B = [  8  -3  -6  -2  -6  -1 -10  15  12 -11  19  25  22  24]
The 1st entry is 8
What is the last entry? 24
The 3rd-last entry is 25
The third entry from the left: -6
What is the 2nd entry from the right? 22

Read these off the grid that follows.
1) Read off the fourth-last entry, reading row by row.
2) Read off the entry just right of the smallest entry.
3) Read off the entry directly below 0.20.
4) Read off the second entry in reading order.
5) Read off the first entry, reading row by row.
6) Read off the entry just right of the largest entry.
7) Read off the last entry of the smallest entry's row.
8) Read off the minimum.
[[-0.09  0.03 -0.01  0.20  0.01 -0.03  0.03 -0.05 -0.02 -0.02 -0.06]
 [-0.02  0.04  0.04 -0.07  0.01  0.08  0.04 -0.08 -0.11 -0.05  0.10]
 [-0.06 -0.15  0.14 -0.01 -0.02  0.03 -0.08 -0.08 -0.23 -0.18 -0.22]]
1) -0.08
2) -0.18
3) -0.07
4) 0.03
5) -0.09
6) 0.01
7) -0.22
8) -0.23

Read these off the table that follows. Indices start at 1.
1) What is the entry just left of the largest entry?
2) What is the entry at row 1, column 3?
3) What is the top-left entry?
4) What is the bottom-right entry?
5) What is the entry at row 2, column 3?
6) What is the bottom-left entry?
7) What is the entry just right of the largest entry?
8) What is the entry at the centre?
[[ 21 -21  10  19   5 -16  14 -18 -29]
 [-22   7  21 -20  27  -4  21 -10   8]
 [ 21  -3 -21  22 -21  10 -19  12  -1]
 [ 26 -31   5  24  -7 -18   5 -16 -36]
 [ -1   4 -22   8 -16   9 -19  12   7]]
1) -20
2) 10
3) 21
4) 7
5) 21
6) -1
7) -4
8) -21

A =
[[6 4 4 4 3 5 6 3 6 5 6 4 5]
 [3 5 4 4 7 3 4 7 4 4 4 4 2]
 [6 3 3 3 5 4 7 4 6 3 7 3 3]
 [7 4 4 5 2 6 6 2 6 5 6 5 6]
 [6 3 3 3 4 3 7 4 7 3 7 2 3]
 [7 4 5 5 2 6 5 2 6 5 5 5 7]]
The last entry, reading row by row: 7
The entry in the top-right corner: 5
Give the smallest entry in the first column.
Answer: 3
The entry in the bottom-left corner: 7
Give the entry in the top-left corner.
Answer: 6
Give the second entry on the main diagonal.
Answer: 5
Give the fourth entry from the end, reading row by row.
Answer: 5
The smallest entry in the last column: 2
The third entry from the end, reading row by row -> 5
Give the 3rd entry on the diagonal from the top-right corner.
Answer: 7
Give the second entry from the end, reading row by row.
Answer: 5

[[  5   5   9 -13  16  34   4  -1  35  -4]
 [  9  -7   0  13   2  -3   6   1   9 -11]
 [  5  -4  -2   3   5  13   5   2  19  -9]
 [ 12 -14   6   4  -4  14   4  -6  12  -4]
 [ -4  18  -6   4  30   8   3  14  18 -16]
 [  4  -5  -1   0   5  21   0   1   8  -8]]
The top entry of the column that holds the smallest entry -> -4
The 3rd entry on the main diagonal -> -2
Read off the third entry from the end, reading row by row.
1
The third entry, reading row by row -> 9
Read off the last entry, reading row by row.
-8
Read off the entry directly above -2.
0
Read off the entry directly above 21.
8
Read off the entry directly below -13.
13
Read off the smallest entry in the first row.
-13
Read off the bottom-left entry.
4
The smallest entry -> -16
The second entry from the end, reading row by row: 8
The first entry in the row that holds the largest entry: 5
Read off the second entry, reading row by row.
5
The 2nd largest entry -> 34
Read off the 2nd entry on the main diagonal.
-7
Read off the entry directly below 16.
2
The largest entry in the first row: 35
Read off the entry just left of the largest entry.
-1
Read off the entry directly below the largest entry.
9
Read off the second smallest entry.
-14
Read off the fourth-last entry, reading row by row.
0

m =
[[-14   7 -11   1 -10  16  -8  14 -13 -16  -1  -9  -8 -22 -10  19]
 [ -1   7  10  -5   3  -3  27 -10   0  20   8  -3   4   8 -21   2]
 [ 17  12  19  -2  -6   4 -15  17   9 -19  10  -5  -2  -4   8 -12]
 [ -8 -27 -16  -2   3  -9   5  -9  21   5 -13  -1  13  -5  -3 -20]
 [ 11   8   1 -15 -11  -8  10  -3  -4   2  19  16   5  13   1  13]
 [  2   6   4  -2 -11  17   1   5  10   2  -6  -1 -11 -16  -4  20]]
Rows and columns are numbered from 1.
The entry in row 1 and column 2?
A: 7
The entry just right of the smallest entry?
A: -16
The bottom entry of the column that holds the smallest entry -> 6
The entry directly below -14?
A: -1
The entry in row 3 and column 1?
A: 17
The bottom-left entry is 2
The entry in the bottom-right corner?
A: 20
The entry in row 1 and column 3?
A: -11
The entry just left of the smallest entry?
A: -8
The entry directly below the smallest entry: 8
The entry in row 1 and column 1 is -14
The top-right entry?
A: 19
The entry directly above 12?
A: 7
The entry at row 3, column 3?
A: 19
The top entry of the column that holds the largest entry is -8
The entry in row 3 and column 2: 12
The entry just left of the largest entry is -3
The entry directly below 14?
A: -10
The largest entry?
A: 27
The entry directly below -19?
A: 5

Questions about the array below.
1) Read off the top-left entry.
2) Read off the 5th entry from the end, reading row by row.
3) Read off the bottom-left entry.
4) Read off the entry in the bottom-right corner.
5) Read off the largest entry in the last row.
6) Read off the entry just right of the largest entry.
7) Read off the smallest entry in the first column.
8) Read off the entry in the top-right corner.
array([[45, 51, 52, 40, 43, 55, 16, 46, 46, 26],
       [27, 57, 32, 38, 28, 43, 39, 45, 48, 35],
       [39, 29, 32, 44, 38, 33, 44, 34, 38, 35],
       [37, 26, 29, 49, 38, 36, 33, 34, 32, 31],
       [37, 49, 27, 42, 28, 31, 33, 28, 44, 50],
       [33, 20, 28, 27, 39, 38, 33, 41, 16, 30],
       [25, 42, 28, 35, 26, 23, 39, 31, 33, 48],
       [43, 37, 83, 44, 47, 16, 45, 23, 45, 65],
       [44, 38, 47, 39, 47, 57, 46, 42, 48, 42],
       [35, 29, 35, 27, 39, 35, 42, 34, 32, 35],
       [37, 29, 38, 38, 33, 37, 41, 38, 36, 36],
       [31, 45, 32, 46, 32, 28, 37, 25, 43, 55],
       [35, 28, 36, 36, 39, 34, 42, 36, 34, 32],
       [34, 30, 30, 33, 36, 37, 33, 34, 30, 32],
       [34, 29, 29, 33, 35, 37, 39, 36, 33, 29]])
1) 45
2) 37
3) 34
4) 29
5) 39
6) 44
7) 25
8) 26

Read these off the row that follows.
1) Find the entry just left of 2.0.
2) Find the entry just left of the centre entry.
3) Find the minimum.
4) Find the entry just right of -2.2.
5) Find the entry just right of 1.1.
6) Find the entry just right of the centre entry.
[ 0.5  1.9 -2.2  0.5  1.1  0.9 -1.1  0.6  2.0 -0.7 -0.6]
1) 0.6
2) 1.1
3) -2.2
4) 0.5
5) 0.9
6) -1.1

[ 24  18 -33 -11  31   0 -23  22  27]
The 3rd-last entry? -23
The first entry -> 24
The 2nd entry from the left is 18
The first entry from the right? 27

W = [19, -30, 16, 29]
The third entry from the left is 16
The first entry?
Answer: 19
The entry just right of 19 is -30
